Below are the code and all the weights of a small trained network. Each question names an input and a class and asks about switching units off, where a switched-off unit gives its printed mean instead of its output.

import numpy as np


def w(rows, s, z=0):
    codes = np.array(rows[::2]) - 128.0
    scale = np.full(codes.shape[1], s)
    scale[-1] = z or s
    return codes * scale


def f(y):
    return np.maximum(y, 0)


def log_softmax(a):
    a = a - a.max(-1, keepdims=True)
    return a - np.log(np.exp(a).sum(-1, keepdims=True))


def net(x, mask):
    res = np.array(x, float).reshape(1, 5) / 4 @ E
    y = f(res @ A[0][:, :-1].T + A[0][:, -1])
    res = res + np.where(mask, y, B[0][:, -1]) @ B[0][:, :-1]
    return log_softmax(res[-1] @ U[:, :-1].T + U[:, -1])


A, B = {}, {}
E = w([
[109,111,177,76,218,96,135,241,97,79,177],'x0',
[159,158,254,146,194,109,144,91,222,180,88],'x1',
[137,227,187,97,129,175,26,107,58,91,76],'x2',
[57,163,134,28,48,61,149,143,163,112,63],'x3',
[179,145,134,221,88,105,160,176,137,15,75],'x4',
],0.007)
A[0] = w([
[136,143,86,159,57,161,125,29,175,166,67,77],'neuron 1',
[201,70,121,191,184,201,112,119,93,147,167,35],'neuron 2',
[70,118,133,30,163,188,101,86,108,238,180,91],'neuron 3',
[100,117,198,66,227,57,112,240,92,80,158,71],'neuron 4',
[202,98,116,203,187,204,114,105,96,143,190,45],'neuron 5',
[88,116,114,82,167,147,96,85,125,212,156,49],'neuron 6',
[126,23,76,162,121,70,220,134,212,151,184,34],'neuron 7',
[214,173,138,226,80,103,162,186,127,28,65,91],'neuron 8',
[91,96,35,105,84,180,123,145,33,105,171,54],'neuron 9',
[202,162,130,203,91,109,159,165,143,20,74,11],'neuron 10',
[141,155,103,165,54,153,120,20,167,171,92,20],'neuron 11',
[1,163,118,29,24,22,156,145,192,126,68,43],'neuron 12',
[145,145,218,152,194,110,141,98,225,180,89,54],'neuron 13',
[149,115,121,188,161,163,108,124,122,140,172,3],'neuron 14',
[175,155,225,123,188,113,147,104,218,155,115,38],'neuron 15',
[131,130,213,150,184,118,148,105,187,162,107,29],'neuron 16',
[128,212,189,110,138,177,38,112,40,95,88,39],'neuron 17',
[78,131,108,57,157,153,105,89,95,234,174,92],'neuron 18',
[146,124,200,133,172,125,140,108,179,146,101,7],'neuron 19',
[117,93,27,121,92,145,123,151,23,102,160,5],'neuron 20',
[98,99,29,133,79,166,112,156,38,86,165,46],'neuron 21',
[93,109,121,64,155,148,79,86,130,203,176,27],'neuron 22',
[137,4,78,157,126,43,237,156,220,164,186,22],'neuron 23',
[185,97,114,214,195,224,111,116,101,139,201,40],'neuron 24',
[176,92,111,196,167,184,127,134,88,150,177,43],'neuron 25',
[158,199,189,86,125,169,25,110,51,83,101,8],'neuron 26',
[151,210,165,114,118,186,43,109,60,113,89,42],'neuron 27',
[133,145,85,173,39,165,108,25,178,184,81,68],'neuron 28',
[72,131,186,91,221,78,139,215,109,87,171,23],'neuron 29',
[171,149,231,143,176,109,151,110,198,180,114,31],'neuron 30',
[46,155,129,62,55,49,154,147,162,112,80,55],'neuron 31',
],0.0064,0.0042)
B[0] = w([
[189,95,101,117,114,197,181,203,74,81,221,218],'neuron 1',
[185,144,197,42,158,95,108,83,86,125,92,204],'neuron 2',
[73,31,160,245,166,65,136,95,155,74,150,239],'neuron 3',
[212,66,73,134,61,234,217,200,77,81,239,238],'neuron 4',
[208,137,206,38,160,85,104,68,57,114,60,214],'neuron 5',
[84,53,155,208,161,95,141,108,129,74,145,190],'neuron 6',
[44,232,99,138,206,207,192,119,77,229,49,234],'neuron 7',
[54,1,179,251,171,69,114,64,171,115,151,233],'neuron 8',
[108,216,66,114,58,73,49,157,224,99,129,216],'neuron 9',
[49,26,169,234,186,50,135,73,156,89,163,199],'neuron 10',
[182,112,83,109,127,201,193,201,78,62,227,202],'neuron 11',
[232,141,233,36,203,73,100,36,44,112,71,231],'neuron 12',
[115,220,39,92,36,89,50,172,190,81,144,207],'neuron 13',
[148,144,148,79,176,104,139,105,102,97,90,157],'neuron 14',
[116,191,45,105,68,95,47,166,172,79,142,196],'neuron 15',
[108,190,83,114,63,115,60,145,165,93,149,178],'neuron 16',
[48,190,90,147,206,182,205,120,114,227,51,222],'neuron 17',
[78,41,165,231,161,81,125,102,167,76,138,223],'neuron 18',
[102,171,66,111,103,99,74,151,157,84,148,160],'neuron 19',
[110,214,52,102,42,89,40,162,197,93,148,200],'neuron 20',
[104,220,59,92,42,81,31,171,232,83,127,214],'neuron 21',
[86,60,156,207,160,88,152,101,135,74,127,189],'neuron 22',
[28,237,93,131,214,194,192,111,94,225,40,254],'neuron 23',
[199,136,200,13,158,81,119,79,77,116,71,222],'neuron 24',
[172,152,182,53,162,92,123,91,91,115,98,193],'neuron 25',
[42,185,91,147,205,173,209,108,104,213,63,212],'neuron 26',
[61,188,106,149,180,177,182,131,118,217,75,212],'neuron 27',
[207,87,85,120,103,205,202,217,69,59,227,227],'neuron 28',
[216,90,79,144,72,215,203,179,70,69,217,205],'neuron 29',
[107,218,46,101,44,93,56,152,193,66,137,193],'neuron 30',
[214,119,216,49,182,90,104,61,72,124,84,196],'neuron 31',
],0.0054,0.0069)
U = w([
[111,204,54,94,62,82,26,151,215,102,134,107],'0',
[45,186,104,135,167,208,211,118,109,241,70,113],'1',
[234,117,229,30,147,70,106,72,83,122,86,114],'2',
[212,66,92,130,97,237,208,184,96,84,219,110],'3',
[54,1,171,239,141,52,121,92,176,101,140,126],'4',
[157,72,167,121,83,171,89,144,148,207,124,254],'5',
],0.0084,0.0096)

Each question gives the input, the list of numbers given to net, and the class t.
The units are the neurons (one row each of A and B). Each row of codes is followed by its name. A weight is (code - 128) times the scale printed after its matrix; where a second scale follows, it is the last column's (A, B and U).
mask holds one flag per neuron, in row order. A switched-off neuron (its flag False) gives its mean, the last column of its row in B, instead of its output. The means were averaged over made-up inputs and are rounded, as every weight is.
A unit's drop is (log p(t) with every unit on - log p(t) with that unit switched off) / (log p(t) with every unit on - log p(t) with every unit switched off).
The circuit of an input: a set's keep is (log p(t) with only the set's units on - log p(t) with every unit switched off) / (log p(t) with every unit on - log p(t) with every unit switched off). Starting from the 12 units with the biggest drops (on a tie, the unit counted first), units are removed one at a time, each time the one whose removal leaves the highest keep (on an exact tie, the one counted first), for as long as the keep stays at least 0.8.
circuit, biggest first: the units of the circuit, biggest drop first
most important unit: the unit with the biggest drop
top k neurons: the k neurons with the biggest drops, biggest first
drop when u is switched off: that unit's drop, to one decimal
input [-8,2,-7,6,-5], class 3: most important unit	neuron 28
input [7,3,2,6,-6], class 3: top 2 neurons	(neuron 4; neuron 29)
input [-2,-7,-7,-1,-7], class 0: top 2 neurons	(neuron 9; neuron 21)
input [4,1,2,1,-5], class 4: circuit, biggest first	(neuron 3; neuron 18)
input [1,-3,8,3,8], class 1: top 3 neurons	(neuron 17; neuron 26; neuron 27)
input [2,-7,2,6,-8], class 4: top 3 neurons	(neuron 3; neuron 18; neuron 22)
input [7,1,1,-4,-7], class 3: top 2 neurons	(neuron 4; neuron 29)
input [7,2,-4,6,5], class 3: top 2 neurons	(neuron 4; neuron 29)
input [8,-1,3,7,2], class 3: top 2 neurons	(neuron 4; neuron 29)
input [8,-3,-8,-7,-7], class 1: top 3 neurons	(neuron 23; neuron 7; neuron 28)
input [3,-3,0,6,6], class 2: top 2 neurons	(neuron 12; neuron 31)
input [3,-7,0,-8,4], class 2: circuit, biggest first	(neuron 24; neuron 5)
input [0,7,1,-4,-8], class 4: top 4 neurons	(neuron 3; neuron 18; neuron 6; neuron 22)
input [5,-1,3,0,8], class 4: top 2 neurons	(neuron 8; neuron 10)
input [7,2,7,2,-2], class 1: circuit, biggest first	(neuron 17)
input [4,-2,6,-6,2], class 1: top 4 neurons	(neuron 17; neuron 26; neuron 27; neuron 12)
input [6,4,-2,-4,-7], class 4: top 3 neurons	(neuron 3; neuron 18; neuron 28)
input [0,7,4,4,8], class 4: top 3 neurons	(neuron 8; neuron 10; neuron 21)
input [-7,6,-1,-6,-3], class 3: top 3 neurons	(neuron 28; neuron 11; neuron 1)
input [3,5,4,1,8], class 4: circuit, biggest first	(neuron 8)
input [-6,8,1,0,7], class 0: drop when neuron 13 is switched off	0.5
input [-6,0,-3,-8,-6], class 2: drop when neuron 24 is switched off	0.1
input [-1,1,6,0,2], class 1: drop when neuron 1 is switched off	0.0
input [-6,7,4,-8,-8], class 2: drop when neuron 24 is switched off	1.2
